Below are the code and all the weights of a small trained network. Each question names an input and a class and asks about switching units off, where a switched-off unit gives its printed mean instead of its output.

import numpy as np


def w(rows, s, z=0):
    codes = np.array(rows[::2]) - 128.0
    scale = np.full(codes.shape[1], s)
    scale[-1] = z or s
    return codes * scale


def f(y):
    return np.maximum(y, 0)


def log_softmax(a):
    a = a - a.max(-1, keepdims=True)
    return a - np.log(np.exp(a).sum(-1, keepdims=True))


def net(x, mask):
    res = np.array(x, float).reshape(1, 5) / 4 @ E
    y = f(res @ A[0][:, :-1].T + A[0][:, -1])
    res = res + np.where(mask, y, B[0][:, -1]) @ B[0][:, :-1]
    return log_softmax(res[-1] @ U[:, :-1].T + U[:, -1])


A, B = {}, {}
E = w([
[130,131,127,130],'x0',
[22,119,50,254],'x1',
[125,135,126,125],'x2',
[132,123,246,198],'x3',
[218,248,105,181],'x4',
],0.0078)
A[0] = w([
[246,152,226,48,136],'n0',
[114,91,98,187,40],'n1',
[102,129,138,156,77],'n2',
[117,42,120,113,252],'n3',
[67,120,127,99,155],'n4',
[98,149,70,198,51],'n5',
[130,125,174,150,87],'n6',
[111,95,215,146,229],'n7',
[135,130,83,88,207],'n8',
[149,157,106,159,111],'n9',
[93,68,144,156,192],'n10',
[163,118,176,109,205],'n11',
[136,177,112,120,144],'n12',
[134,135,191,165,185],'n13',
[98,59,135,121,59],'n14',
[80,152,140,183,98],'n15',
],0.014,0.0037)
B[0] = w([
[82,47,127,188,249],'n0',
[96,78,186,144,161],'n1',
[141,112,97,68,145],'n2',
[204,172,116,231,191],'n3',
[159,186,194,183,164],'n4',
[112,44,127,179,182],'n5',
[77,190,114,73,149],'n6',
[141,166,70,177,189],'n7',
[38,186,41,205,176],'n8',
[253,128,184,168,156],'n9',
[165,134,102,128,179],'n10',
[88,107,60,151,177],'n11',
[147,106,160,217,158],'n12',
[101,194,30,119,172],'n13',
[153,116,173,155,164],'n14',
[105,41,68,94,167],'n15',
],0.0073,0.015)
U = w([
[80,38,108,154,102],'0',
[87,184,99,189,230],'1',
[49,222,53,176,159],'2',
[122,142,98,171,253],'3',
[222,145,199,207,160],'4',
[174,74,166,111,118],'5',
[118,181,123,79,6],'6',
[150,169,245,114,9],'7',
],0.012,0.0048)

Each question gives the input, the list of numbers given to net, and the class t.
The units are the neurons (one row each of A and B). Each row of codes is followed by its name. A weight is (code - 128) times the scale printed after its matrix; where a second scale follows, it is the last column's (A, B and U).
mask holds one flag per neuron, in row order. A switched-off neuron (its flag False) gives its mean, the last column of its row in B, instead of its output. The means were averaged over made-up inputs and are rounded, as every weight is.
A unit's drop is (log p(t) with every unit on - log p(t) with that unit switched off) / (log p(t) with every unit on - log p(t) with every unit switched off).
The circuit of an input: a set's keep is (log p(t) with only the set's units on - log p(t) with every unit switched off) / (log p(t) with every unit on - log p(t) with every unit switched off). Starting from the 12 units with the biggest drops (on a tie, the unit counted first), units are removed one at a time, each time the one whose removal leaves the highest keep (on an exact tie, the one counted first), for as long as the keep stays at least 0.8.
circuit, biggest first: the units of the circuit, biggest drop first
unit that matters most: the unit with the biggest drop
k most important neurons: the k neurons with the biggest drops, biggest first
drop of u: that unit's drop, to one decimal
input [-7,-6,5,0,-8], class 4: unit that matters most : n3
input [4,-3,-1,8,-8], class 2: circuit, biggest first : (n13 n7)
input [-4,8,4,-1,6], class 0: circuit, biggest first : (n5 n15)
input [-4,-7,-3,-3,7], class 0: 2 most important neurons : (n0 n3)
input [1,1,-4,-3,5], class 4: circuit, biggest first : (n9 n13)
input [-3,-6,-8,0,-6], class 1: 2 most important neurons : (n3 n7)
input [-4,8,-7,4,8], class 0: circuit, biggest first : (n15 n5)
input [6,7,5,-4,4], class 0: circuit, biggest first : (n5 n15)
input [8,-5,-2,6,8], class 3: circuit, biggest first : (n13 n0)
input [-6,5,-1,3,-7], class 4: circuit, biggest first : (n3 n4 n14)
input [-2,1,1,8,-8], class 2: 3 most important neurons : (n13 n7 n6)
input [8,1,-2,8,3], class 2: circuit, biggest first : (n13 n6)
input [7,-7,8,3,-7], class 1: 4 most important neurons : (n7 n3 n5 n15)
input [2,4,3,-2,6], class 4: most important neuron : (n9)
input [1,-1,8,-4,-7], class 1: 2 most important neurons : (n8 n9)
input [5,6,-4,-1,-7], class 4: 4 most important neurons : (n3 n4 n0 n14)
input [-3,3,-8,-5,-8], class 1: 3 most important neurons : (n8 n9 n12)
input [4,2,-2,-7,8], class 4: 4 most important neurons : (n9 n12 n13 n11)
input [5,7,2,-5,-1], class 0: 2 most important neurons : (n5 n1)
input [-8,-5,-5,-8,-5], class 2: circuit, biggest first : (n8)
input [-6,1,3,-7,-7], class 2: 2 most important neurons : (n8 n9)
input [7,0,-1,8,-6], class 2: 3 most important neurons : (n13 n7 n6)
input [-3,4,-5,8,-5], class 2: drop of n7 : 0.3
